Each row is shifted at random along 4 fixed directions that mean nothing.
Known rows, with every way that one mark hangs from another
serobub[punolo[meron[babatu[fano]] zomad]]: [ -79  139  -46 -238  107  -63  154   25  -27   -8  279  -16  150    0
   62 -107   35  270 -140  126  -39  -55 -100  -42  -70  127   35  109
  -46  129   85   85  129  222  117   96  -58  176  -49   45  150   89]
serobub[gigo gusov[babatu kepa[burum] zomad] punolo]: [-226  236  -20 -122   80 -113  143  -31   89 -203  249 -187  318  206
   76 -381 -151   10   40  265  -54 -422   39  -79   33   70   12  -46
   67 -285   87  151 -301  -86   54  -46  414 -102   17  148  355   94]
meron[babatu punolo[serobub[gigo gusov] zomad[liko]]]: [ 187  -13    4 -584  -29 -259  -30   43  103  103  -44   50   41  -76
  -90 -178  100  249  -49  189 -200  271 -118   59  -43   50   -2  397
   31  350  337  176  324  429 -170 -177  247 -134  -84  322   -4   73]
gigo[gofom[burum[serobub[gusov[liko[babatu[fano]]] punolo]]]]: [-107  -71   54   79  -49  -37  165  -78   90 -113  -64   89   48  -93
  -41  -31   43 -129   99   67  183   36   70  139  -24  -13   48   78
   23  -76  -94  174  -34   16   47   20  170  -68 -158  -79   54  -51]
gofom[burum[lotasa[gigo liko punolo[zomad] serobub]]]: [  44 -158  -37  136   71  -54  -15  -74  117 -140  339    9 -271  -57
   25 -103  167 -322  206  162  123 -413  -19  -70 -257  285    5  114
 -172 -127  -47  223   92   84  -40 -153   91  109   51  167   73 -483]
kepa[burum[lotasa serobub[gigo]]]: [  61  100  -15   65   69   31  209 -216  -13 -147  -34  -85   -9  275
   35 -113   50 -235  361  163  -42    0  -99  119 -131  -79   46  -63
  120 -219    1   80  -29  -51   45  100  258 -272  -36 -129  273  -95]
gigo[gofom[burum[lotasa]]]: [-182  152   -5   24 -116  154  262   -9  169    2  341 -127 -354   30
 -118  179  163 -334  -79   68  552 -215  289  -37 -168  175  144 -101
 -193   93 -416  269 -176 -345  120 -109 -216   25 -170  -23   -9 -423]
kepa[burum[gofom lotasa[fano punolo[serobub]]]]: [ -88   63  -23  151   86  108   71 -138   -3  -92  233 -195 -201  138
  100  -88   18 -290  103   74  160 -405   13 -152 -310  111  136 -133
 -127 -138 -144  148  -75 -105  -77   34  -19   36   59  -23  227 -309]
burum[gofom lotasa[fano gigo] serobub[punolo[zomad[liko]]]]: [ 112   66  -50 -335  170 -276  195  -54  166 -273   18  -78  205   15
   16 -311   67  111  340  297   76   19  -88  187   77  -34  -57  271
  163 -101  241  226   41  196  165   21  352 -119 -143  101  216  -18]
meron[babatu[fano] punolo[serobub[gigo] zomad]]: [  23    7  -12 -126  108  -14   -4  -78  -63   50   33   59   -9  109
   52 -196  112  147   39  174 -314   48 -281  -70  -93  106  -99  193
  -85   83  237   69  322  355 -164   29  132  -21   30  206  153  -98]
liko[babatu[fano[meron[punolo[serobub zomad]]]]]: [-133  211 -102 -223   99  -78  178  112   12   71  155   11   36  -28
  -89  -39   41  354 -330   80  -25   26 -165 -106  -10  158  -26   68
  -87  184   76  118  115   50   85   72  -61  260 -101   86  157   30]
burum[gofom lotasa[gigo serobub[punolo[meron]]]]: [ 111  105  -20 -281 -175 -199   89   10  242    1  320 -101 -288  -65
 -261  -12  134 -136  -90   92  401 -334  289   64 -363  195   12  182
 -305  167 -182  495  -90  -87 -101 -229   38   89   -5  257  -43 -299]
punolo[meron[babatu] serobub[gusov] zomad[liko]]: [  55 -188  152  -67  200   98 -134 -285 -202   27  -19   48  206   38
  313 -304  -20  -40  155  109 -490   36 -353 -197 -159   -5  153    9
  109   67  303 -319  367  442 -161  140   40  -22 -116 -140  259   -5]
lotasa[gigo[gofom] liko serobub[gusov punolo[zomad]]]: [ 164 -286   37  -19  169 -136 -129  -32   59 -172  341   80  -95 -162
  126  -86   75  -88  251  167  -23 -273  -50   50 -179  318  -28  179
 -146 -137   69  119  106  297 -130    6  268  139   35   96   63 -227]
liko[babatu[fano meron[punolo]]]: [-131  -14   19  314  145  118  127 -345 -178 -228 -113  152  279  153
  240 -378   93  -36  317  284 -514   77 -492 -109   59  -28 -127    1
   17 -313  258  -31  294  207   -3  282  249  -56  -32   19  348  -65]
babatu[fano liko meron]: [-252  109   -8  292  215  156  214   22 -152  -72  238   30   51  111
  147    5   27  151  -62    9 -148   30 -218  -89  138    6  -33 -221
   15  -87  -75   29   29  -34  280  261  -66  161   98 -219  204  -23]
gofom[burum[lotasa[gigo]]]: [  -4  155   -8 -168 -302  -29  224  123  260  125  269  -91 -473  -44
 -357  284  205 -301 -251  -29  540  -97  370   30 -228  148   94   26
 -216  307 -421  476 -136 -336   34 -336 -161   13  -27  112 -201 -382]
gusov[babatu kepa liko zomad]: [ -97  151   40  -27  140  -18  197   40  -12  -89  -18  -14  304  341
  -50 -175  -88  182 -145  -68 -303  202 -178   75  369 -280   53  -79
  372 -170  149   73  -20  -71  345   80  277  -51  -24 -228  286  265]
zomad[punolo[meron serobub[gusov]]]: [ -31  154   60 -315  144   29   78  -72   26   79  357 -137   42   11
    5 -131  -31   58 -212   97  154 -285  -47 -179 -202  158  120 -128
  -93  270  -98  -11  -95  -25   23   38 -231  208 -137 -113  204 -155]
zomad[liko[babatu[fano]] punolo[meron serobub[gusov[burum]]]]: [ -23   67  112 -342  -35  -39   36  -78   28  142  -78   31  160 -116
  -90 -156  -52  136 -294   -9 -140   12 -110 -129   -9  -53   43  -42
  -11  434   75   45  -11  -49  -76   26  -38   92  -37 -149  107   56]
gusov[kepa zomad[liko punolo[meron serobub[gigo]]]]: [  98  -62  217  -83   39  118 -117  -69  -81  350   35  -13  -95  179
  -56   -7  -91  -69 -316 -281 -239 -175 -103 -208 -159 -103  198 -250
    4  328   11  -46  -45 -121 -134  -20 -187  177   47 -349  113 -113]
gofom[burum[lotasa[fano liko serobub[gigo]]]]: [ 147 -163   32   47  318  -52   67   20  -35 -153   69  -14  -32   57
   24  111  142   29  259  -49    5   93 -131  185   59   33  -95   42
   98 -210    1   73  120   91  124  255   67  106   59 -348  100 -167]
gusov[kepa liko[babatu] zomad]: [-104   12  135  102 -100   59  119 -167  -15  -55 -148   59  127  213
    2 -228  -24 -165  -41    8 -298   38 -130  -56  120 -200   63  -74
  167  -78  104  118   29  -82   67  -76  254 -131  -32  -60  227   59]
lotasa[fano liko[babatu] serobub[gusov[kepa zomad]]]: [  99 -228  119   -8    7 -140  -39  -71  -30 -119  -98   81  161  -66
   54  -77   15    6   65  -44 -242   99 -110   82  104  -66  -26  118
  123  -65  161  139  111  125   29   79  278   16  165 -145  104  149]
burum[gofom lotasa[gigo liko] serobub[gusov punolo[zomad]]]: [ 217 -165   18  -43 -130 -193   34 -198   99 -119   46   15  -80  -67
   76 -117   35 -332  414  217   77  -17   62  150 -315   55  113  228
   -2  -90   56  201  117  233 -109 -115  341 -267    2  111   50  -35]
zomad[liko punolo[serobub[gigo gusov]]]: [ 234   28  102 -542 -131 -181   18    9  211  126   -4   -9 -113 -120
 -227  -90   75    2 -140  117   67   39   29   30  -82   31    7  191
  -53  444   65  284  -14  116 -140 -261  136  -91  -83  206  -69 -131]
burum[lotasa[gigo serobub[gusov[kepa]]]]: [  62    7   46   35  127  -31   24  -38  -34  -59  211  -62  -77   86
  -17   71   21  -81   56  -49  -59 -153   22   34  -89   39   22 -121
   25  -61 -120   56  -68  -80   67  137  111   27  100 -274  146 -104]
burum[gofom lotasa[gigo liko serobub]]: [ 118  -30  -30  -68   98 -124  124  -17  113 -193  172  -28 -131   64
  -73  -38  152  -97  224  138  122  -23   -1  145  -41   70  -61  139
  -44  -90  -33  335   78   -8   61  -15  231  -43   72   54   84 -207]
gigo[gofom[burum[lotasa[fano punolo[serobub]]]]]: [ 218  -75    6 -107   13  -23   80  -81  112 -110   31   25 -212    9
 -167  107  212 -117  124  103  196   55  -42  229  -68   74  -47  262
  -30  -11  -27  273  130  124   -8   62   88    2  -72   15    2 -333]
gigo[gofom[burum[lotasa serobub[gusov[babatu zomad] punolo]]]]: [ 197 -124   80   15 -301 -119  122 -104  154   28 -128   82 -110    7
 -205  130   49 -313  108  -57  255  239  204  293 -148 -170  190  185
  133  -48 -101  254   -5   53   59 -122  209 -279 -151  -94  -94   31]
lotasa[fano liko[babatu]]: [  40 -180  141   68  -32   55   65  -40  -42  -14  -19   45 -113  -99
   56  133   91  -83   -3 -118  -64  130  -66    5  -32    9   50  -38
  -17   58  -70  110  127    0   61   94  -46  152   21 -262   20  -53]
zomad[liko punolo[serobub]]: [ 461 -119  167 -301 -140  -64   -8 -180   74  119 -305  176  -63   60
 -205  -57  133 -134   19   50 -298  388 -264  122  -12 -202   36  239
  130  334  212  201  300  274 -131 -147  218 -219  -29   78  -59  -89]
meron[punolo[serobub[gigo gusov] zomad]]: [ 144 -123   89  -29  257   51 -117  -64 -168  146  142   15  -20  130
  124    3  -41   31   58  -51 -305   23 -244  -70 -245   90  139 -112
   36   -4   98 -218  233  257 -188  157  -24  114  -54 -283  168  -58]
punolo[serobub[gigo] zomad]: [ 322 -155  129  -35  142   74  -64 -157 -114   60  -83   94  -51  192
    0   -7   47  -91  172   27 -396  174 -329   85 -124  -27   25   33
   95  -37  175  -84  285  293 -194   93  173  -47  -24 -173  124 -115]
gusov[burum kepa liko[babatu[fano meron[punolo]]]]: [-343  207  -44  214   65   77  157  -62 -125  -30  -19   38  240  202
   76 -197  -66  161 -169    6 -437    8 -241 -153  213 -101  -47 -181
   69 -104  106   68   -9 -217  118  226  179   25  152 -158  317  174]
babatu[fano[meron] liko]: [ -24  -55   39  298  105   93  135  -50 -188  -24    7  159  -18  121
   87  115   82   60   11  -65 -332  306 -243   40   80  -66  -40  -61
   64  -76   17   50  230  134  167  240   71   53  125 -189  100   60]
gofom[burum[lotasa[punolo[meron]] serobub[gigo gusov[babatu]]]]: [  24   15    7  -84 -151  -91  107  -74  129   55  126  -86 -149  -42
 -163   49   44 -180    3  -39  288 -104  225  130 -307   32  156   54
  -52   35 -166  184 -100  -76   48  -50  -25    9 -140 -148   30 -123]
babatu[fano liko meron[punolo[serobub[gusov]]]]: [ 116  -61    4   79  214  -46   29 -164 -197 -109 -134  213  279  126
  120 -187   56  255  197  181 -558  429 -510  122  135 -103 -154  186
  170 -120  347  -22  439  481    1  309  323 -118  128  -17  206  149]
punolo[serobub[gigo gusov] zomad[liko]]: [ 108   -9   80 -338  193  -53  -14   96    8  103  128  -53   13  -22
   -6   -8  -40  148  -92   -6  -97   33  -99  -20  -49   56  118  -41
   93  199   91  -75   50  153  -50    5   28   94 -126 -173   87  -19]
liko[babatu[fano[meron[punolo]]]]: [-157  177  -85  -57  123  -66  260  -60  -32 -169   34   68  214   72
   23 -186  113  251    4  231 -186  142 -261   -9  124   61 -133  106
   -7  -87  154  161  167   78  163  193  162   85  -98  113  249   52]

Rows
[ -42  -59  111  -59  237   88    1   70 -182  206  273  -22   38   25
  191   95  -77  182 -210 -232 -170  -43 -111 -187 -171   17  311 -229
   68  188    5 -220  137  132  113  184 -323  337 -123 -453  135   86]
serobub[punolo[meron[babatu] zomad[liko]]]
[-223  115   30   25  -64   10  217  184   28  115  147   -9  -65   26
 -128   73  -45  111 -440 -228  100   42   41 -109   80  -96  167 -236
   62  132 -138  193 -142 -270  241  -80 -129  206  -85 -208   69  108]
gusov[liko[babatu[meron]] zomad]
[ -14 -148   87  -11   97  -68  -70  267   53  122  196   34 -119  -14
 -158  185  -48  109 -307 -370  -23   20  122   20  109  -48  133 -180
   66  108 -111  136 -144 -230   87  -10   56  229   67 -370  -35   17]
lotasa[gigo[gofom] serobub[gusov[babatu burum zomad[liko]]]]
[-264   79   30  217 -153  121  172 -150   -5  -59   96   13 -126  -60
   67  -99  104 -206  -73  128  -19 -208  -20 -227 -136  150  -29  -89
 -239   -7 -122  180  -32 -113    7  -17    2   78  -45  149  130 -199]
liko[babatu[fano[meron]]]
[ 165  -49  154 -220  -34  -24 -103 -160  -12  192  -18    5  -20   84
  -88 -115  -54  -64 -167  -76 -248  -57  -63  -37 -156  -43   63   -2
   -5  248   68   42   23   68 -204  -33   83  -10   61 -140  107  -10]
zomad[punolo[meron serobub[gigo gusov[kepa liko]]]]
[-495  196  -52  366  148  188  179  -67  -97  -77  414  -53  -18   85
  273 -247   50   22  -57  177  -61 -363 -153 -357  -44  199  -45 -233
 -218 -104  -93   71  -19  -78  173  116 -134  184   61  105  293 -248]
babatu[fano liko meron[punolo]]
[-233  124   18  146 -140   73  149    8   76   22  173  -57 -127   27
  -32 -108   14 -111 -247  -44   -7 -109   41 -171    6  -10   84 -130
  -56  -12 -117  204 -114 -157  160 -126   28   50  -38   44   95  -71]
gusov[babatu[meron] liko]
[ -11  122   24 -337   96 -130  102 -107   86  -70  -22   10  310   15
  -78 -406  -26  246 -167  142 -177   78 -209    2  155  -87  -88  166
  115  125  216   91   69  219  103   23  197    2  -90   66  224  120]
zomad[punolo[meron serobub[gusov[babatu[fano] liko]]]]
[-148  136  -13   51   11   52  255    2  -27  -64   60   44   61   -7
  -46   14   65  118 -128   49  -47  101 -142  -15  103   -6  -33  -80
  -24   24  -57  165    0 -102  174  150    7  119  -20 -113  118   20]
liko[babatu[fano meron]]
[ 113  -35   -8  -71  359    9  113   -6 -219   12   73  102  223  268
  132   23   44  308   87  -21 -418  452 -401   80   97 -101  124   12
  275  -43  228 -148  431  311  184  310   11   67  -64 -337  221  219]
meron[babatu punolo[zomad]]
[  12 -194   91  121  167   25  -15 -125 -182  106   68   54  151   76
  199  -12  -76  -73   80 -136 -169  100 -113  -24 -239  -67  305  -79
  191  -52   47 -234  221  271   19  145  -91   35 -103 -412  154  145]
gofom[burum[serobub[gusov[liko] punolo[meron[babatu] zomad]]]]
[-224   14   60  193 -100  115  144 -182  -38 -109   60   71  -68   42
  157 -212  163 -134  102  224 -172  -18 -111 -129   -1   40 -108   84
 -128   33   18  212  185  169   56  -53  125 -144   93  275  126 -169]
meron[babatu[fano liko]]
[-200  -58  126  232 -190  130    8 -199  -81   65  172   58 -175  -58
  185 -134   91 -189  -49   64 -116 -267   11 -235 -308  131   10   11
 -293  128  -72  151  143  186  -93  -60  -87   52   97  185   67 -200]
serobub[punolo[meron[babatu[fano liko]]]]
[-170   72  -28  232 -208   -3   78 -178   52   32   -7  -26  -13  260
  -13 -300  -11 -262   98  110 -146 -102  -23  -97 -139  -78   57  -21
  -85 -187   79  302  -65 -190 -117 -142  295 -231   89  196  194  -46]
gusov[babatu[meron[punolo]] burum[gofom serobub[gigo]] zomad]
[-212  196  -52 -261 -287 -251  214  123  215  -48  142  -16  -42 -290
 -148  -95   36  113 -331  134  242 -125  235  -46  -60  159  -46  178
 -180  191  -71  429 -163    0   76 -221  169   58  -93  388  -23   97]
serobub[gusov[liko[babatu[fano[meron]]]] punolo]
[ 254  -41  -47  -49  -45 -136   48   18  110  -51  -20   43 -187  144
 -293  158   76  -14   24 -104  -76   89   70  346   14  -74  -10  186
   39 -108    7  368  -21  -70   22   67  403  -66  159 -106   28   -2]
gusov[babatu kepa[burum[lotasa[punolo serobub[gigo[gofom]]]]]]
[ -70   74   32   32  -73   76  202  -75   86  -48  149 -110 -188   26
  -41   75  161 -281   27   47  287  -75  118  -28 -115   67   59  -33
  -63   13 -234  202  -33 -139  109  -39 -132  -11  -65  -66   24 -297]
gofom[burum[lotasa[fano]]]
[ 344   26   24 -480  -34 -147   31  212   70  322  -35   91 -136   24
 -297  249   70  255 -366 -195 -101  487 -104  142  -32 -100  200  172
  141  485  108  166  310  167    1 -117  -59   85  -52  -96 -146  103]
meron[punolo[serobub zomad[liko]]]
